[[ 22 -23 -16  12  -6 -59   7 -29   1 -22  66 -22 -40 -14 -24]
 [ 29  -1  24  33  13  39 -14  32 -32  -4 -20 -29   3 -16 -24]
 [-12   4   4  39 -25 -31  15 -32  24  -4 -52  37  35  40 -33]]
=>
[[-12   4   4  39 -25 -31  15 -32  24  -4 -52  37  35  40 -33]
 [ 29  -1  24  33  13  39 -14  32 -32  -4 -20 -29   3 -16 -24]
 [ 22 -23 -16  12  -6 -59   7 -29   1 -22  66 -22 -40 -14 -24]]

[[ 2 26  8 27  4  0 16 13 10 28]
 [ 2 20  4 13 13  0 15 13  5 53]
 [ 2 22  7 13  8  0 19 14  5 26]
 [ 2 19 14  3  8  0 11  9  5 23]
 [ 2 10 36 23  6  0 15 11  5 19]
 [ 2 24 19 17  9  0  7  5  7 35]]
=>
[[ 2 26  8 27  4  0 16 13 10 28]
 [ 2 24 19 17  9  0  7  5  7 35]
 [ 2 22  7 13  8  0 19 14  5 26]
 [ 2 20  4 13 13  0 15 13  5 53]
 [ 2 19 14  3  8  0 11  9  5 23]
 [ 2 10 36 23  6  0 15 11  5 19]]

[[ -6  -7 -49 -12  15   5  20   0  22  15  -3]
 [ -3   1  15 -10  21  19   4 -25  14  11  -5]]
=>
[[ -3   1  15 -10  21  19   4 -25  14  11  -5]
 [ -6  -7 -49 -12  15   5  20   0  22  15  -3]]

[[-15 -54]
 [-62 -21]
 [-20 -53]
 [-17 -36]
 [-14 -29]
 [-29  -1]
 [-64 -11]
 [-30  -7]
 [-26 -10]
 [-58 -30]]
=>
[[-29  -1]
 [-30  -7]
 [-26 -10]
 [-64 -11]
 [-62 -21]
 [-14 -29]
 [-58 -30]
 [-17 -36]
 [-20 -53]
 [-15 -54]]

[[ 52 -18   1  22  12 -50  45  -7  -1   8  38   1  15  -4   4  -1]
 [ 60 -13 -10   8   1 -24  62 -19 -12   3  50 -21  -8 -22 -18 -26]]
=>
[[ 60 -13 -10   8   1 -24  62 -19 -12   3  50 -21  -8 -22 -18 -26]
 [ 52 -18   1  22  12 -50  45  -7  -1   8  38   1  15  -4   4  -1]]

[[ 0  7  0 13]
 [ 0 17  3 17]
 [ 3 36  3 10]
 [50 23  3  7]]
=>
[[ 3 36  3 10]
 [50 23  3  7]
 [ 0 17  3 17]
 [ 0  7  0 13]]

[[ -3 -15 -23  -6 -19  -5   2   1  -1]
 [-42  15 -18 -60 -24 -49  -7 -50 -58]]
=>
[[-42  15 -18 -60 -24 -49  -7 -50 -58]
 [ -3 -15 -23  -6 -19  -5   2   1  -1]]

[[ 67 -19  57]
 [ 25 -30   8]
 [-57 -16  12]
 [ 22  15  68]]
=>
[[ 22  15  68]
 [-57 -16  12]
 [ 67 -19  57]
 [ 25 -30   8]]
---
[[ -4 -29  51]
 [ -1   2   0]
 [ 54  45 -15]
 [-55  46  38]
 [ 44   0  -4]]
=>
[[  2   0]
 [ 45 -15]]

[[-18  32 -19]
 [ 15 -15  64]
 [-44  13   7]
 [ 21   2   5]]
=>
[[-15  64]
 [ 13   7]]

[[ 16 -44 -53]
 [-17  12   5]
 [ 20  24  -3]
 [-19   1 -27]]
=>
[[12  5]
 [24 -3]]

[[  5  11  21]
 [  2 -10   3]
 [ -5 -16 -16]
 [ 27  36  64]]
=>
[[-10   3]
 [-16 -16]]

[[ 20 -28  -7  18]
 [ 35  -2  51  44]
 [-20   7 -21 -23]
 [ 21   6  41  28]]
=>
[[ -2  51]
 [  7 -21]]

[[-21 -45  68]
 [ 29 -10 -47]
 [ 28 -24 -34]
 [-45  35 -60]]
=>
[[-10 -47]
 [-24 -34]]

[[-12  18  65  28]
 [ 39  45  26  34]
 [  6 -48 -12  14]]
=>
[[ 45  26]
 [-48 -12]]

[[-41   8  67]
 [ -8  -1 -41]
 [ 19   9  31]]
=>
[[ -1 -41]
 [  9  31]]

[[ -1  -5  25  25   3]
 [ -2  57 -14 -12  -3]
 [  1  10   3   3   7]]
=>
[[ 57 -14]
 [ 10   3]]
---
[[ 10 -15   3  65]
 [ -8  -1  67   2]]
=>
[65 67]

[[ -6 -32 -18]
 [ 61   7   3]
 [  5  31  18]
 [ -7 -44 -26]]
=>
[-18   7   5]

[[-20 -19  63 -18  -8]
 [-47  29 -52  38  25]
 [ 35 -31  30  -9 -23]
 [ -5 -33 -26 -22 -10]]
=>
[ -8  38  30 -33]

[[ 50 -31   3  -3]
 [-11  14  -7 -10]
 [-23 -53 -45  -3]]
=>
[ -3  -7 -53]

[[ 54   5]
 [ 56 -50]]
=>
[ 5 56]

[[-15 -22  -8 -43  15]
 [ 22  36  35 -49 -17]]
=>
[ 15 -49]
